Here is a tiny trained network, its code and every weight. The questions are about switching its units off for an input and a target symbol, where a switched-off unit gives its printed mean instead of its output.

import numpy as np


def w(rows, s, z=0):
    codes = np.array(rows[::2]) - 128.0
    scale = np.full(codes.shape[1], s)
    scale[-1] = z or s
    return codes * scale


def f(y):
    return y / 2 * (1 + np.tanh(0.7978845608 * (y + 0.044715 * y**3)))


def softmax(a):
    e = np.exp(a - a.max(-1, keepdims=True))
    return e / e.sum(-1, keepdims=True)


def log_softmax(a):
    a = a - a.max(-1, keepdims=True)
    return a - np.log(np.exp(a).sum(-1, keepdims=True))


def net(x, mask):
    ids = ['ΔΞΠαβγζημψ'.index(c) for c in x.split()]
    T = len(ids)
    res = E[ids] + P[:T]
    r = res
    for j in range(2):
        rows = slice(3 * j, 3 * j + 3)
        q, k, v = (r @ M[0][rows].T for M in (Q, K, V))
        z = softmax(np.where(np.tri(T) > 0, q @ k.T / 3**0.5, -1e9)) @ v
        o = O[0][rows]
        res = res + np.where(mask[j], z, o[:, -1]) @ o[:, :-1]
    y = f(res @ A[0][:, :-1].T + A[0][:, -1])
    res = res + np.where(mask[2:26], y, B[0][:, -1]) @ B[0][:, :-1]
    return log_softmax(res[-1] @ U[:, :-1].T + U[:, -1])


Q, K, V, O, A, B = {}, {}, {}, {}, {}, {}
E = w([
[74,12,124],'Δ',
[158,78,169],'Ξ',
[176,84,132],'Π',
[117,52,197],'α',
[131,64,183],'β',
[144,49,32],'γ',
[146,47,32],'ζ',
[181,103,158],'η',
[172,67,133],'μ',
[222,151,2],'ψ',
],0.012)
P = w([
[163,145,171],'0',
[95,136,130],'1',
[125,136,155],'2',
[155,115,151],'3',
[181,109,146],'4',
[210,106,138],'5',
[239,106,141],'6',
[254,142,188],'7',
],0.0092)
Q[0] = w([
[88,161,134],'head 0',
[78,150,131],'head 0',
[131,35,108],'head 0',
[184,242,108],'head 1',
[34,213,57],'head 1',
[6,57,175],'head 1',
],0.012)
K[0] = w([
[82,128,99],'head 0',
[92,111,94],'head 0',
[215,38,126],'head 0',
[133,2,145],'head 1',
[47,82,183],'head 1',
[60,228,104],'head 1',
],0.015)
V[0] = w([
[217,47,251],'head 0',
[110,35,80],'head 0',
[113,28,83],'head 0',
[194,200,65],'head 1',
[117,181,178],'head 1',
[99,95,157],'head 1',
],0.013)
O[0] = w([
[2,191,59,248],'head 0',
[141,211,223,204],'head 0',
[134,221,226,213],'head 0',
[124,31,157,254],'head 1',
[93,174,37,22],'head 1',
[128,173,115,72],'head 1',
],0.0095,0.0066)
A[0] = w([
[114,106,143,97],'neuron 0',
[137,188,131,53],'neuron 1',
[66,152,167,121],'neuron 2',
[146,250,113,18],'neuron 3',
[102,181,125,90],'neuron 4',
[128,152,168,119],'neuron 5',
[121,130,156,74],'neuron 6',
[136,112,153,111],'neuron 7',
[78,209,156,181],'neuron 8',
[112,134,142,125],'neuron 9',
[133,152,117,169],'neuron 10',
[97,41,46,163],'neuron 11',
[135,184,129,123],'neuron 12',
[98,155,121,72],'neuron 13',
[170,89,100,152],'neuron 14',
[197,165,68,153],'neuron 15',
[103,158,139,77],'neuron 16',
[137,215,159,142],'neuron 17',
[102,38,136,101],'neuron 18',
[117,115,57,127],'neuron 19',
[107,138,133,143],'neuron 20',
[145,150,185,117],'neuron 21',
[104,111,140,121],'neuron 22',
[89,184,156,1],'neuron 23',
],0.013,0.0061)
B[0] = w([
[144,154,110,151],'neuron 0',
[114,85,178,166],'neuron 1',
[108,58,93,182],'neuron 2',
[2,28,199,225],'neuron 3',
[136,161,133,167],'neuron 4',
[164,114,149,159],'neuron 5',
[139,121,136,136],'neuron 6',
[123,153,130,164],'neuron 7',
[209,132,83,225],'neuron 8',
[145,110,113,138],'neuron 9',
[173,143,125,151],'neuron 10',
[150,244,75,177],'neuron 11',
[145,94,134,179],'neuron 12',
[93,136,113,138],'neuron 13',
[47,128,201,176],'neuron 14',
[94,210,157,193],'neuron 15',
[89,129,137,141],'neuron 16',
[160,109,79,223],'neuron 17',
[101,181,139,249],'neuron 18',
[155,199,82,131],'neuron 19',
[141,113,107,139],'neuron 20',
[176,133,184,180],'neuron 21',
[157,139,87,150],'neuron 22',
[45,176,168,158],'neuron 23',
],0.014,0.011)
U = w([
[89,58,202,93],'Δ',
[45,145,110,27],'Ξ',
[110,185,97,90],'Π',
[35,117,126,2],'α',
[71,115,112,110],'β',
[185,114,178,102],'γ',
[183,128,187,62],'ζ',
[110,179,87,159],'η',
[117,125,102,183],'μ',
[61,249,255,188],'ψ',
],0.0055,0.0047)

Each question gives the input, a string of symbols that net reads in full, and the target symbol t.
The units are the heads (3 rows each of Q, K, V and O) and the neurons (one row each of A and B). Each row of codes is followed by its name. A weight is (code - 128) times the scale printed after its matrix; where a second scale follows, it is the last column's (O, A, B and U).
mask holds one flag per unit, heads first, then neurons. A switched-off unit (its flag False) gives its mean, the last column of its rows in O or B, instead of its output. The means were averaged over made-up inputs and are rounded, as every weight is.
A unit's drop is (log p(t) with every unit on - log p(t) with that unit switched off) / (log p(t) with every unit on - log p(t) with every unit switched off).
The circuit of an input: a set's keep is (log p(t) with only the set's units on - log p(t) with every unit switched off) / (log p(t) with every unit on - log p(t) with every unit switched off). Starting from the 12 units with the biggest drops (on a tie, the unit counted first), units are removed one at a time, each time the one whose removal leaves the highest keep (on an exact tie, the one counted first), for as long as the keep stays at least 0.8.
circuit, biggest first: the units of the circuit, biggest drop first
most important unit: the unit with the biggest drop
k most important neurons: the k neurons with the biggest drops, biggest first
which heads matter: for each layer, one digit per head in row order, 1 if its drop is at least 0.15 and else 0, layers parted by /
drop of u: that unit's drop, to one decimal
input γ Δ β ψ Δ η η γ, target η: circuit, biggest first => (head 0; neuron 3; neuron 14)
input γ Ξ Δ Δ ψ, target Δ: 3 most important neurons => (neuron 3; neuron 17; neuron 18)
input η α Δ, target η: 2 most important neurons => (neuron 3; neuron 8)
input ζ μ ψ Δ ψ, target Δ: circuit, biggest first => (neuron 3; head 1; neuron 18)
input Δ Δ μ, target Δ: most important unit => head 1
input γ ψ γ ψ ψ ζ, target ψ: which heads matter => 01
input Δ γ Δ, target γ: which heads matter => 10
input Δ γ β, target γ: which heads matter => 00
input Δ α Ξ, target Δ: 3 most important neurons => (neuron 3; neuron 1; neuron 11)
input Δ β μ, target Δ: 2 most important neurons => (neuron 3; neuron 11)
input Δ γ α, target γ: 2 most important neurons => (neuron 8; neuron 21)
input ψ ψ ζ Δ γ ψ γ, target ψ: drop of head 1 => 1.4
input ψ ψ ψ Δ γ ψ γ, target ψ: drop of neuron 17 => 0.3
input ψ α ψ ζ, target ψ: drop of neuron 1 => 0.0
input γ γ β, target γ: drop of neuron 8 => 0.1
input ψ η β ψ ψ ψ ψ, target ψ: most important unit => neuron 14
